Each row is followed by its class.
[-14 -24  79  24  17 -36  26  46 -15  23  -8 -54  58  11  24 -13  29  40
  21  18  27 -13  16 -19 -26  48  -7  24 -27  39 -31  19  55 -37] | boz
[  5  16   1  39  19  29 -15  22 -21   6   6 -37 -25  25  15  24  17  14
 -22  27  -2 -29  23   3 -15 -32   1  10   7   7 -27  13  32 -23] | sen
[ 37 -15 -21  18 -41 -40  15  -2 -51  45  14 -38  28   4 -42 -44   3 -84
  86   9  42  14  80   6  22  20 -10 -27  29  49 -12  26 -30   6] | koru
[-37 -22  61  41 -15  22  49   2 -20 -16 -17 -71  -6  55 -17  -2  55  27
 -28  43  12 -19  59 -13  19 -22 -11 -31 -44 100 -16 -25  70  28] | sir
[-40  14  19  56  -3  35   2 -10  66   4 -32 -35  42  20 -10   3  -8  -1
 -27  17   7 -25 -15 -34  23  11 -24  10 -31  44  -5  10  30  35] | koru
[-39 -15 -72   7 -26  11  -8  -8   1  12  34 -24 -15  31  23 -18  29 -39
  -3   1  51  -1 -42  -3   2 -11   4  -1 -12   6 -34  -7  -7 -34] | sen
[  5 -25  10  11  -9  25  39  -9 -61   2  25  12 -27  27 -19 -19  28  -3
   3   4  49  -6  14  23  53 -39  19 -48  30  12 -63  -1  45  -8] | Safel
[ -1 -14 -13  -6  18  22   8  19  31   4  32  -8  26  19   6  -1   2 -10
  38  18  46  -1 -11 -36  25  18 -13  -8  26   8  -4  -5 -20   3] | koru
[-22  -8 -11  46  11 -19 -21  58  -9 -14   2 -32  80  -8  11   8 -64 -21
  29 -30  -4  -1  32   0 -59  20 -55   6  -5  23 -18  35  35  32] | Kav
[-17 -49 -16  -2 -25 -11  18 -14  10  31  -6 -18  54   9 -16 -30  25 -39
 -21   8  -8   4  76  -1   2  40  23 -38 -15  25 -30  11 -27  18] | boz
[ 13 -22  26  11  37  22  60  46 -38 -14  43  28 -79  16  16 -13   1  56
   5   1  30   5  -1  15 -11 -60  34 -19  21   1 -87 -38  41   5] | Safel
[ 15  12  49  57  -5  38  16 -16  37  -2 -19 -89  21  31 -14  23  -4 -13
  28  10 -39 -13  59 -12   8  79 -51  32 -14  35  19  17 -29  -1] | sir
[ 73  46  75   9  46   9  20  35 -34  -7 -25  -5   8  45  -8   5 -52  20
  17 -14   5   6  38 -15 -29   9 -25  56 -32 -26  80 -23 -19 -10] | sir
[ -5   0  -5  -5   6   7 -17  37  -6 -12  25 -50 -42  28  24 -20  -7  34
 -26  32   8 -12  22  -6  -3  -8 -27 -13   2  -9 -40   5  27 -39] | Kav
[-25 -35 -27  28   5  45  13  17 -14  29  34 -13   0  37 -27 -17  27 -39
 -13 -27  42 -22 -21 -14  28 -13  -8 -35  50  40 -34  -5  10   2] | Kav
[-27 -40 -18  32 -49   4  13 -36 -19   3  -5 -13  20   8  17   3  26   1
  16 -13  25   3  13  39   9   0   8 -17  -4  13 -32  11  24 -17] | Safel
[  6  34 -42  42   3  60 -11  27  -7  22  32 -17   6  49 -13  28 -34 -31
 -20   1   2  -6  25 -31 -18 -30 -25   4  -5  15 -27  16   1   1] | sen
[ -7 -10  37  21  -1  31 -10  20   3 -13 -10 -61 -37  48 -12  21  37  47
 -11  37 -10 -19  31 -10 -22  22 -14  19 -42  31  56 -15 -19 -31] | sen
[ 34 -27  88  11  15  19  11  10 -49  27 -10   5 -75  36 -59 -34  20  -7
 -20 -28  24 -23  44  24  11   0   4 -12  -1  20  26   5  36 -22] | koru
[  7 -35  21   2  -5  36  10  19  31  31  24 -27 -10  56 -33 -42 -23  -8
  -7   4 -59  11  51 -21 -29  68  11  49 -59   5  40   1 -24 -43] | boz
[-20  -4 -20  12  16  -6  20  53  49   2  30 -61  20   7 -19 -11  25  26
  53  72  -3  -9   7 -45  11  19  18  -9  30  38 -35  23 -82  29] | gire
[ 10  -3   7 -12  10  15  27  31  19  22  48 -39 -44  17  13 -39  -5 -37
  28 -14  36  19  -4 -34   3  30   3  -3  27  13 -78 -38 -43 -14] | debuz
[-20 -22  -2  27  12  48  11  16  32  27  64 -35 -61  22  17  16  10  39
  18  12 -16  20 -19 -13 -22  17 -13  42  14  17 -36   4  31 -45] | rul
[-14 -19   1   7  13  26  -1  13  -3  12  49  -9 -55  10  -7  12  24  25
   1   7 -16   6  -9   1 -21 -10 -31  16  -7   3  13  37  41 -31] | rul
[-39 -53 -30 -14 -17 -19   3 -21 -30  16  17  34 -48  14 -32 -49   4 -23
  -1 -25  39  28 -26  40  -2 -22  12 -32   9  23 -13   4  16  -1] | rul
[-28 -17 -35 -18   7   5 -18  49  -8  -2  36 -13  24  12   0 -29 -29 -20
  -6 -17  25  10 -13 -25 -19   1 -25 -15  -8  -3 -24   7  23  -6] | Kav
[-34   5   9   4  13  37  -4  11  23  20  37 -46  -9  36  24  -7  47  32
   7  30  36  15 -82 -47  18  13 -21  65 -16  -1  20  -4  58 -72] | rul
[  10   12  -46  -18   -4  -22    7   18  -12   14   61  -43  -15   10
   65  -29  -27  -37   33   -3   49   40  -47  -12   -3   14    9   37
    8  -35 -107  -32   12  -38] | Mito
[-40   6  12  32  -5  48   7 -11  51  -7 -15 -37  17 -15 -17  13   9 -10
 -30 -11 -28  -3 -22 -24  -2  54   7  24 -50   1  -9 -30 -17  30] | sen
[-31  -4  -2 -22  21   4 -14  47 -27   5  15 -19   7 -33   1 -24   6  -1
  12  -8  17   3 -15 -38 -14 -36  32 -29  16 -12 -52   9  15 -12] | debuz
[-76 -54  57  43  11   9 -12  28  -8   9 -45 -35 -28  24 -70   2  67  79
 -22  16   1 -14  15 -23 -34 -21   5  -5  -9  57  78  20  25   9] | rul
[-47   4 -35  66 -10  45   7  22 -15   5  35 -56  -5  25 -21  22  28 -13
 -23  36  11 -32  35 -28  11 -38 -13 -27   2  33 -61  34  28  12] | sen
[-19  14 -26  27  -1 -13   5  15  39  40  37 -22   4  13  38 -20  11   3
  54  13  53  -7 -75 -51   9 -13   0  62  27 -10 -24   3  39 -36] | koru
[ 16   1  53  44   3 -17  14  38   1  27   9 -69  29  54  -3  41  17  33
  22  41  -2  -1  60 -61 -20  33 -21  70   3  20  48 -16   6  17] | Mito
[ -4  -9 -13 -17  -8  27   3  25 -14   7  52 -29  -1  13  12 -11  -4  21
  14  20 -20  10  15 -22 -10   3  10  -4 -21 -18 -48  16  30 -65] | boz
[   9   -5  -43  -60   29   18    4   22   41    4   65   19    2  -13
   29  -21    4  -33   36  -26   15   17 -114  -37   10   22  -18    8
   32   -8  -29  -41   -2   -4] | Kav
[-42  -3  36   8  -4   4  -3  35  48 -11   8 -66  -6  64 -17 -26  44   1
 -31  32  39 -21   6 -43  28  42 -30  11 -30  17  -9  16  -2   2] | gire
[-55 -26  25  31  19  59  13   3  61   7 -30 -33  33  14 -18   4  43  49
 -42  11 -26 -27 -26 -41   0  22  35  -5 -19  20  -1 -10 -23  -4] | boz
[-33   2 -46 -42   5  15  10  -4  20  -5  29   6  11 -24  49 -21  10   5
 -10  15  24   6 -78 -20  22 -39  39 -25  -4 -15 -49 -23  -8 -18] | debuz
[-28   4  28  32  -9  16 -10  12  -4   5 -20 -51  -3   2 -15  17  43  21
 -21  16 -18 -22  -1 -12 -24  -1  -9   8 -53  41  14  14  33  -6] | sen
[-10  28  -7 -36 -15  -6   0  25   8  -1  24 -53 -18  -6  29 -14  15  73
  36  43  11  20 -35 -56  -2  -2  14  -5  -8 -36 -63 -14  -9 -75] | boz
[ -6  27 -33   9  41  32  -5  25  23   8  43 -13  -6  15   1  13 -14  -8
  -6  20  -8 -10 -68 -54  13 -31  -1  22  31 -17 -39  10   5  15] | Mito
[ -8 -33  58  20  25  -9  32  32 -41  14  14   4 -26  22 -30 -17  52   9
  -1 -15  65 -29   3  18  34 -11  42 -27  61  17 -64  -1  21  13] | gire
[-56 -28   5 104 -25 -29  21  22  29  30  -6 -87  -5  41 -16 -10   9  25
  49  42  14 -20  27 -18 -29  39   5  50  11  73 -17   3 -28   8] | sen
[ 39 -21 -11 -39  -6   1 -14   9 -33   8  43   3  19  13 -45 -10 -45 -88
 103 -64  -1  32  25  -4 -17  60 -53 -11  29  10  15  36 -30 -11] | sir
[ -2  -8   3 -28  15  -8   5   9 -35  -4  12  11 -30 -23 -10 -28 -43  15
  29 -15  -3  15  -6  10  -7 -24  36 -27  30 -16 -75   3  26  -9] | sir
[-41 -34  31  33   4  12  -5  26   9  -6 -11 -65   9  23 -20 -19  42  -7
  -6  -9  23 -28  -7 -15   6  41 -37  -6   2  42  12   2  17  -2] | Kav
[ -3   9  45  18  36 -10   7  56  41  48   7 -29  35 -16  26  -4   5  19
 -11 -12 -21 -18 -42  -8 -53  35   1  52 -49  27 -36  59  21 -14] | gire
[-20 -12   9 -16  19  19 -16  35 -27  17  14 -19 -34  -9 -23 -16  16  18
   0   0  13  -3 -29 -18 -15  -2  31 -11   2  -1 -40   5   9 -36] | sen
[-14 -17  12  36 -24   8  -5   1   9  36  -4 -21 -25  43 -13 -21 -10   9
  15 -10  34  -4   2  -7  -6  -3   3  16   2  32  -2   1  18 -30] | koru
[-22 -12 -17   0   5   9  -1  23 -38  10  28 -14 -40 -18  -6 -17   9  12
  -8  10   9  -2  -8   3  -8 -27  44 -15   4 -13 -73   0  27 -23] | sen
[  6 -20  -5   8  16  -2  19  24  67   7  32 -18 -24  27 -19 -55 -37 -32
  46  -5 -14  17 -14   3   0  80  33  50  21   1 -32 -23 -88  20] | gire
[ 10  -3  14 -18  -6  14   3 -42  21   1 -26  18  12 -13  43  12  12  38
 -15 -18 -27   3 -49  29  -6   6  34  -2 -17  -7 -26 -36  15 -35] | boz
[-46 -11   1  14   7  38   4  24 -19 -19  24 -29 -20 -12   2  -7  15   2
 -40  20 -24 -21  27  -9   3 -62  24 -44 -15  16 -63  16  67  11] | debuz
[-26 -27 -20  31 -15  20  -8 -10  -7   2  -7 -18  23  10 -14 -16   3 -57
 -22 -56  28 -13  -6  23   8  18 -24 -30  13  18 -21  -3   5  13] | Kav
[ 32 -12  72   0   9 -32   5  -3   0  25 -27  -8  -5  32  29  12  35  71
  43  21   0  -8 -10  -4  -6   6  27  29  54  32 -14 -43  48 -37] | boz
[-10   0   9  26  24  32   0  49 -24   4  44 -74  -4  48 -26  10  37 -13
   1  39  25 -19  18 -65  28   1 -22  15  21  -6  -5  21  11 -11] | Mito
[ 70 -20  23 -41  23 -47 -16  44  13  16  30  -5 -70  11 -11 -41 -63  -5
  93 -38 -20  25  -5  16 -58  85 -45  34  42   5  23 -14 -79 -28] | Kav
[  3  29 -18  17  -2  50  13 -15  33  25  31 -37 -16  15  39  18  30   3
   8  14  10  -5 -82 -20  19  14   7  43  -4   8 -40 -34   2 -48] | sen
[-30 -15 -11  -3   9  11 -23  20 -24 -14 -12 -33  22 -28   0 -30  13   1
 -18  -4   8  -7 -11   0  11  -8  25 -25  14 -19 -37 -10  36 -10] | Kav
[-55 -17  38  67 -11  41   8  -1  -3 -22 -33 -51  51  34   1  19  25  35
 -46  27  11 -39  19  11  13  -5 -38 -18 -63  50  -6  62  70  -7] | Safel
[-19   2  60   3 -25  14 -18  12  21  22 -35 -59  50  39 -22   1  44  25
 -27  22 -16  -6  12 -26   5  37   4  25 -60  50  36  15  32 -15] | gire
[ 57 -35  63   4 -30   0  46 -38 -90   2 -54  14 -65 -17 -35  -7  43  62
  41 -32   9  20  41  79   3 -23  72 -50  25  21   1 -71 -43 -14] | Safel
[ -6  33 -19 -14   3  65  11  -1  13 -11  19   3  53  13  32  23  24   1
 -20   1  31   9 -63 -46  34 -30 -19  -3 -30 -19 -28 -10  54  -7] | Safel
[ -9 -19  26  -1 -12   9  19  -6 -21  31  10 -16  48  33  40  -1  40  13
 -27   3  43  -7  -2  -5  17   4  13  -4 -15  14 -51  -9  75 -55] | boz
[-46 -38 -44 -43 -19   9  -5  -6  23   2  28   8 -30   9  -8 -30  16 -20
 -16  -3  13  -3 -28 -13   6 -22   9 -59  -4  24 -12   7 -44  -1] | debuz
